Below is a small trained network, with its code and all its weights. Each question gives an input and a target symbol and asks what happens when units are switched off, that is, made to give their printed mean instead of their output.

import numpy as np


def w(rows, s, z=0):
    codes = np.array(rows[::2]) - 128.0
    scale = np.full(codes.shape[1], s)
    scale[-1] = z or s
    return codes * scale


def f(y):
    return np.maximum(y, 0)


def softmax(a):
    e = np.exp(a - a.max(-1, keepdims=True))
    return e / e.sum(-1, keepdims=True)


def log_softmax(a):
    a = a - a.max(-1, keepdims=True)
    return a - np.log(np.exp(a).sum(-1, keepdims=True))


def net(x, mask):
    ids = ['ΓΔΛΞΠΩαβεζηθμσφψ'.index(c) for c in x.split()]
    T = len(ids)
    res = E[ids] + P[:T]
    u = 0
    for l in range(3):
        q, k, v = (res @ M[l].T for M in (Q, K, V))
        z = softmax(np.where(np.tri(T) > 0, q @ k.T / 2**0.5, -1e9)) @ v
        res = res + np.where(mask[u], z, O[l][:, -1]) @ O[l][:, :-1]
        u += 1
        y = f(res @ A[l][:, :-1].T + A[l][:, -1])
        res = res + np.where(mask[u : u + 12], y, B[l][:, -1]) @ B[l][:, :-1]
        u += 12
    return log_softmax(res[-1] @ U[:, :-1].T + U[:, -1])


Q, K, V, O, A, B = {}, {}, {}, {}, {}, {}
E = w([
[136,173,145,87,32,197,208,122,126,83,125],'Γ',
[81,174,218,108,156,139,188,140,160,157,90],'Δ',
[190,80,121,120,136,206,193,197,50,201,52],'Λ',
[126,153,133,139,111,147,73,136,72,50,92],'Ξ',
[111,142,140,150,58,75,163,146,184,188,70],'Π',
[108,227,119,171,98,232,116,108,151,181,100],'Ω',
[100,159,129,82,148,116,116,108,30,91,153],'α',
[177,85,89,145,116,212,132,133,175,97,163],'β',
[212,120,115,95,119,62,214,177,72,170,198],'ε',
[86,113,140,173,159,146,59,150,95,75,71],'ζ',
[157,129,164,175,254,197,164,149,148,161,185],'η',
[92,125,122,117,148,154,75,139,65,78,90],'θ',
[116,146,185,198,165,96,66,114,106,87,136],'μ',
[115,171,155,132,134,86,103,92,73,98,182],'σ',
[147,182,164,159,98,108,69,127,91,54,116],'φ',
[89,123,134,114,178,138,75,114,70,114,140],'ψ',
],0.013)
P = w([
[49,97,74,255,84,117,197,94,12,147,221],'0',
[123,141,124,128,92,149,120,98,98,150,154],'1',
[157,180,157,88,89,177,106,96,125,146,128],'2',
[162,183,145,86,95,173,116,108,115,151,132],'3',
[168,193,160,88,95,188,119,104,115,146,117],'4',
[173,203,160,77,92,187,105,103,109,147,127],'5',
],0.0075)
Q[0] = w([
[90,213,196,159,122,254,149,95,169,201,111],'L0H0',
[40,151,151,127,170,74,73,113,15,35,127],'L0H0',
],0.047)
K[0] = w([
[79,192,202,100,12,200,149,117,191,79,25],'L0H0',
[32,86,115,254,151,161,225,161,12,131,182],'L0H0',
],0.041)
V[0] = w([
[67,97,57,34,196,198,123,115,44,217,108],'L0H0',
[230,114,207,251,172,164,90,153,167,148,174],'L0H0',
],0.012)
O[0] = w([
[127,87,237,135,75,151,78,215,96,201,159,253],'L0H0',
[152,190,52,184,198,91,68,255,113,140,171,137],'L0H0',
],0.0045,0.0017)
A[0] = w([
[128,69,146,73,149,87,87,124,188,121,137,45],'L0N0',
[102,67,120,95,158,90,130,138,171,122,135,69],'L0N1',
[120,96,122,102,143,94,130,137,154,135,130,61],'L0N2',
[114,92,125,100,119,66,114,172,193,127,152,11],'L0N3',
[109,55,106,93,164,80,140,151,191,115,111,2],'L0N4',
[82,51,123,81,128,90,121,146,195,88,149,64],'L0N5',
[134,92,137,103,139,88,57,55,111,101,93,48],'L0N6',
[105,67,140,93,147,105,132,156,178,83,126,66],'L0N7',
[158,109,135,131,181,150,152,77,184,177,138,46],'L0N8',
[85,114,126,92,168,130,43,121,139,146,98,65],'L0N9',
[102,2,134,83,169,67,135,158,193,101,97,63],'L0N10',
[166,57,69,107,162,118,160,146,128,151,36,8],'L0N11',
],0.013,0.0076)
B[0] = w([
[171,141,166,146,97,128,149,129,140,103,108,128],'L0N0',
[137,152,126,139,171,108,128,166,130,107,140,128],'L0N1',
[105,127,137,97,153,132,131,108,115,128,141,128],'L0N2',
[173,138,153,160,141,139,143,100,152,90,128,128],'L0N3',
[44,171,147,155,122,150,133,165,162,96,105,128],'L0N4',
[142,114,120,142,115,85,122,127,135,122,130,128],'L0N5',
[103,145,117,93,87,140,194,91,106,109,102,241],'L0N6',
[116,79,112,100,135,174,151,122,109,127,129,128],'L0N7',
[126,169,133,128,143,140,109,249,158,122,162,177],'L0N8',
[172,160,146,144,92,82,144,117,124,112,165,253],'L0N9',
[136,144,139,101,114,120,128,125,93,141,114,128],'L0N10',
[128,109,190,129,139,152,101,139,64,224,66,154],'L0N11',
],0.013,0.0015)
Q[1] = w([
[38,106,132,132,121,71,20,94,2,24,84],'L1H0',
[159,128,186,109,80,95,195,155,95,182,90],'L1H0',
],0.06)
K[1] = w([
[16,22,63,248,46,32,173,116,6,135,253],'L1H0',
[104,145,216,75,58,161,119,101,131,161,59],'L1H0',
],0.04)
V[1] = w([
[214,164,123,40,121,111,173,84,65,178,251],'L1H0',
[181,131,88,107,45,177,136,207,113,60,109],'L1H0',
],0.016)
O[1] = w([
[183,165,160,253,80,121,219,197,157,67,148,253],'L1H0',
[195,107,117,174,137,148,143,63,55,185,122,178],'L1H0',
],0.0059,0.0043)
A[1] = w([
[143,177,95,154,191,67,77,90,74,94,95,66],'L1N0',
[126,108,83,169,84,52,140,120,200,208,88,74],'L1N1',
[74,172,104,184,120,187,97,86,173,178,117,10],'L1N2',
[143,188,44,129,200,67,110,99,160,100,114,32],'L1N3',
[173,120,125,145,136,140,168,110,198,188,143,61],'L1N4',
[174,87,107,58,124,77,186,119,177,195,196,74],'L1N5',
[145,15,62,130,95,175,107,110,212,103,202,99],'L1N6',
[110,148,72,95,132,61,48,163,134,81,142,33],'L1N7',
[128,80,87,103,120,97,34,104,157,154,105,1],'L1N8',
[134,70,137,102,168,83,116,125,166,131,133,72],'L1N9',
[144,149,58,109,203,79,124,56,150,6,112,14],'L1N10',
[37,106,112,82,120,102,97,90,184,84,136,116],'L1N11',
],0.012,0.0078)
B[1] = w([
[169,116,34,105,197,170,116,103,115,120,135,236],'L1N0',
[155,106,102,96,190,76,73,89,163,179,73,169],'L1N1',
[104,215,115,210,121,81,172,122,73,177,177,162],'L1N2',
[70,118,86,151,88,187,165,203,86,152,122,167],'L1N3',
[48,116,95,134,193,113,119,127,106,109,111,211],'L1N4',
[146,174,148,185,158,102,198,152,123,100,99,161],'L1N5',
[197,176,106,76,168,145,90,111,126,118,91,156],'L1N6',
[92,138,195,184,199,148,178,141,155,159,137,190],'L1N7',
[120,114,185,192,172,105,226,49,88,172,196,166],'L1N8',
[177,144,123,127,94,141,132,133,111,106,145,132],'L1N9',
[98,96,44,157,108,11,118,157,151,200,83,198],'L1N10',
[186,180,181,127,168,155,124,120,165,158,31,253],'L1N11',
],0.012,0.0045)
Q[2] = w([
[77,255,198,213,156,184,117,114,58,64,130],'L2H0',
[115,169,167,176,195,137,200,143,166,244,35],'L2H0',
],0.049)
K[2] = w([
[119,107,84,253,106,94,183,166,75,100,180],'L2H0',
[149,168,198,132,53,94,193,210,153,74,115],'L2H0',
],0.059)
V[2] = w([
[144,138,143,97,132,72,123,142,77,124,178],'L2H0',
[171,72,123,255,96,180,45,106,220,153,129],'L2H0',
],0.0082)
O[2] = w([
[143,154,145,137,124,70,133,125,132,109,90,136],'L2H0',
[72,154,103,37,134,252,112,84,140,154,63,8],'L2H0',
],0.003,0.0017)
A[2] = w([
[48,87,179,81,92,85,56,107,99,111,120,68],'L2N0',
[101,98,192,106,66,117,85,127,91,96,164,52],'L2N1',
[117,107,74,137,95,115,115,115,124,115,119,6],'L2N2',
[90,115,166,88,127,83,9,141,79,57,159,104],'L2N3',
[137,118,128,111,105,123,113,126,146,130,141,66],'L2N4',
[110,79,152,93,112,96,38,61,83,83,125,71],'L2N5',
[106,110,158,103,82,110,125,164,139,77,152,103],'L2N6',
[155,136,139,149,118,135,109,118,165,121,126,96],'L2N7',
[114,130,149,113,170,150,104,176,131,97,183,37],'L2N8',
[62,158,98,90,129,78,112,116,166,5,162,44],'L2N9',
[53,136,167,115,152,104,103,137,153,89,131,97],'L2N10',
[64,127,185,116,116,104,120,125,122,104,120,112],'L2N11',
],0.017,0.011)
B[2] = w([
[233,207,166,219,129,160,111,109,228,120,72,186],'L2N0',
[126,23,95,167,152,159,130,143,148,132,73,232],'L2N1',
[99,77,128,101,106,144,201,145,146,152,200,206],'L2N2',
[140,224,104,163,85,141,212,115,114,236,164,215],'L2N3',
[98,139,137,162,139,126,126,109,96,110,131,128],'L2N4',
[14,90,159,144,140,62,49,173,44,9,122,201],'L2N5',
[132,114,106,116,212,99,165,103,127,164,115,225],'L2N6',
[109,115,110,108,117,110,132,154,97,128,159,187],'L2N7',
[100,40,135,153,97,87,92,59,179,141,163,203],'L2N8',
[31,182,71,226,139,140,106,79,140,103,135,153],'L2N9',
[156,126,117,61,96,123,161,153,125,156,147,212],'L2N10',
[114,123,112,94,140,200,124,137,174,66,118,252],'L2N11',
],0.016,0.0043)
U = w([
[127,119,127,141,35,134,204,2,91,68,103,161],'Γ',
[90,171,172,90,144,146,140,202,155,109,147,246],'Δ',
[140,73,169,149,103,146,116,215,42,196,95,126],'Λ',
[74,133,126,122,146,101,117,146,69,88,119,166],'Ξ',
[121,143,84,119,108,28,121,92,135,139,38,200],'Π',
[89,229,123,158,93,121,112,149,100,181,181,141],'Ω',
[115,81,124,140,169,133,171,145,112,87,89,44],'α',
[217,149,35,134,178,152,61,142,111,81,168,215],'β',
[169,153,136,174,176,39,184,201,123,87,153,124],'ε',
[112,148,163,139,197,141,149,103,100,132,143,86],'ζ',
[114,109,140,161,149,97,103,142,155,126,172,185],'η',
[111,159,149,187,137,138,104,159,136,97,93,91],'θ',
[91,162,103,155,206,122,106,232,129,155,132,32],'μ',
[71,179,83,155,161,111,159,103,147,77,130,47],'σ',
[101,126,62,126,120,106,159,144,106,139,131,95],'φ',
[149,152,107,167,128,150,168,139,164,154,121,2],'ψ',
],0.0053,0.0059)

Each question gives the input, a string of symbols that net reads in full, and the target symbol t.
The units are the heads (2 rows each of Q, K, V and O) and the neurons (one row each of A and B). Each row of codes is followed by its name. A weight is (code - 128) times the scale printed after its matrix; where a second scale follows, it is the last column's (O, A, B and U).
mask holds one flag per unit, layer by layer, with each layer's heads first. A switched-off unit (its flag False) gives its mean, the last column of its rows in O or B, instead of its output. The means were averaged over made-up inputs and are rounded, as every weight is.
A unit's drop is (log p(t) with every unit on - log p(t) with that unit switched off) / (log p(t) with every unit on - log p(t) with every unit switched off).
The circuit of an input: a set's keep is (log p(t) with only the set's units on - log p(t) with every unit switched off) / (log p(t) with every unit on - log p(t) with every unit switched off). Starting from the 12 units with the biggest drops (on a tie, the unit counted first), units are removed one at a time, each time the one whose removal leaves the highest keep (on an exact tie, the one counted first), for as long as the keep stays at least 0.8.
units of the circuit, in order: the units of the circuit, biggest drop first
most important unit: the unit with the biggest drop
top k neurons: the k neurons with the biggest drops, biggest first
k most important neurons of layer l: the k neurons of layer l with the biggest drops, biggest first
drop of u: that unit's drop, to one decimal
input Ω θ α, target Ω: top 2 neurons : (L2N3 L1N11)
input Π Λ Λ σ Δ ζ, target Π: top 3 neurons : (L1N11 L1N10 L0N6)
input β β β η φ, target β: units of the circuit, in order : (L0H0 L1N0 L1H0)
input ε Δ β Ω ψ, target ε: units of the circuit, in order : (L1H0)
input β Δ ε, target ε: units of the circuit, in order : (L1N5 L2H0)
input α Π η μ Π ζ, target α: top 2 neurons : (L2N1 L2N6)
input μ ζ α, target μ: 3 most important neurons of layer 1 : (L1N10 L1N7 L1N3)
input Π η Ξ, target Π: top 3 neurons : (L1N11 L1N10 L0N6)
input α ζ Λ φ φ β, target β: top 2 neurons : (L1N6 L0N8)
input ψ Δ ζ, target ψ: top 2 neurons : (L2N3 L2N0)
input μ Ω θ, target μ: top 4 neurons : (L1N10 L1N7 L1N3 L1N0)
input φ ζ α ε ψ, target φ: top 2 neurons : (L1N10 L2N2)
input Π φ ψ ζ, target Π: top 2 neurons : (L1N10 L1N11)
input ζ Ω ε θ θ, target ζ: most important unit : L1H0
input Ξ σ ψ θ, target Ξ: top 2 neurons : (L2N5 L1N0)
input θ Ξ Δ Λ φ, target θ: top 3 neurons : (L2N5 L2N0 L2N1)
input θ Π α, target θ: top 3 neurons : (L2N0 L2N5 L1N0)
input μ Δ μ ζ Δ φ, target μ: 2 most important neurons of layer 1 : (L1N10 L1N7)
input ζ Ξ φ, target ζ: top 2 neurons : (L1N8 L1N7)
input Ξ μ ζ φ, target Ξ: most important unit : L2N5
input α Ω σ ε ψ, target α: 2 most important neurons of layer 2 : (L2N1 L2N6)
input α Π Ξ α, target α: 2 most important neurons of layer 2 : (L2N1 L2N6)
input θ φ ψ, target θ: 2 most important neurons of layer 2 : (L2N0 L2N5)
input β μ ε μ φ η, target η: top 3 neurons : (L2N8 L0N8 L1N4)
input β φ Δ, target Δ: 2 most important neurons of layer 0 : (L0N9 L0N6)
input σ ψ ε Ξ ψ, target σ: top 2 neurons : (L2N9 L1N11)
input Ω Ξ Ω Π σ, target Ω: most important unit : L2N3
input α Ξ Ξ μ, target α: 3 most important neurons of layer 2 : (L2N1 L2N6 L2N11)
input Λ β Δ Γ Ξ θ, target Λ: drop of L0H0 : 1.0
input Λ ε Δ φ, target Λ: drop of L2N2 : 0.0
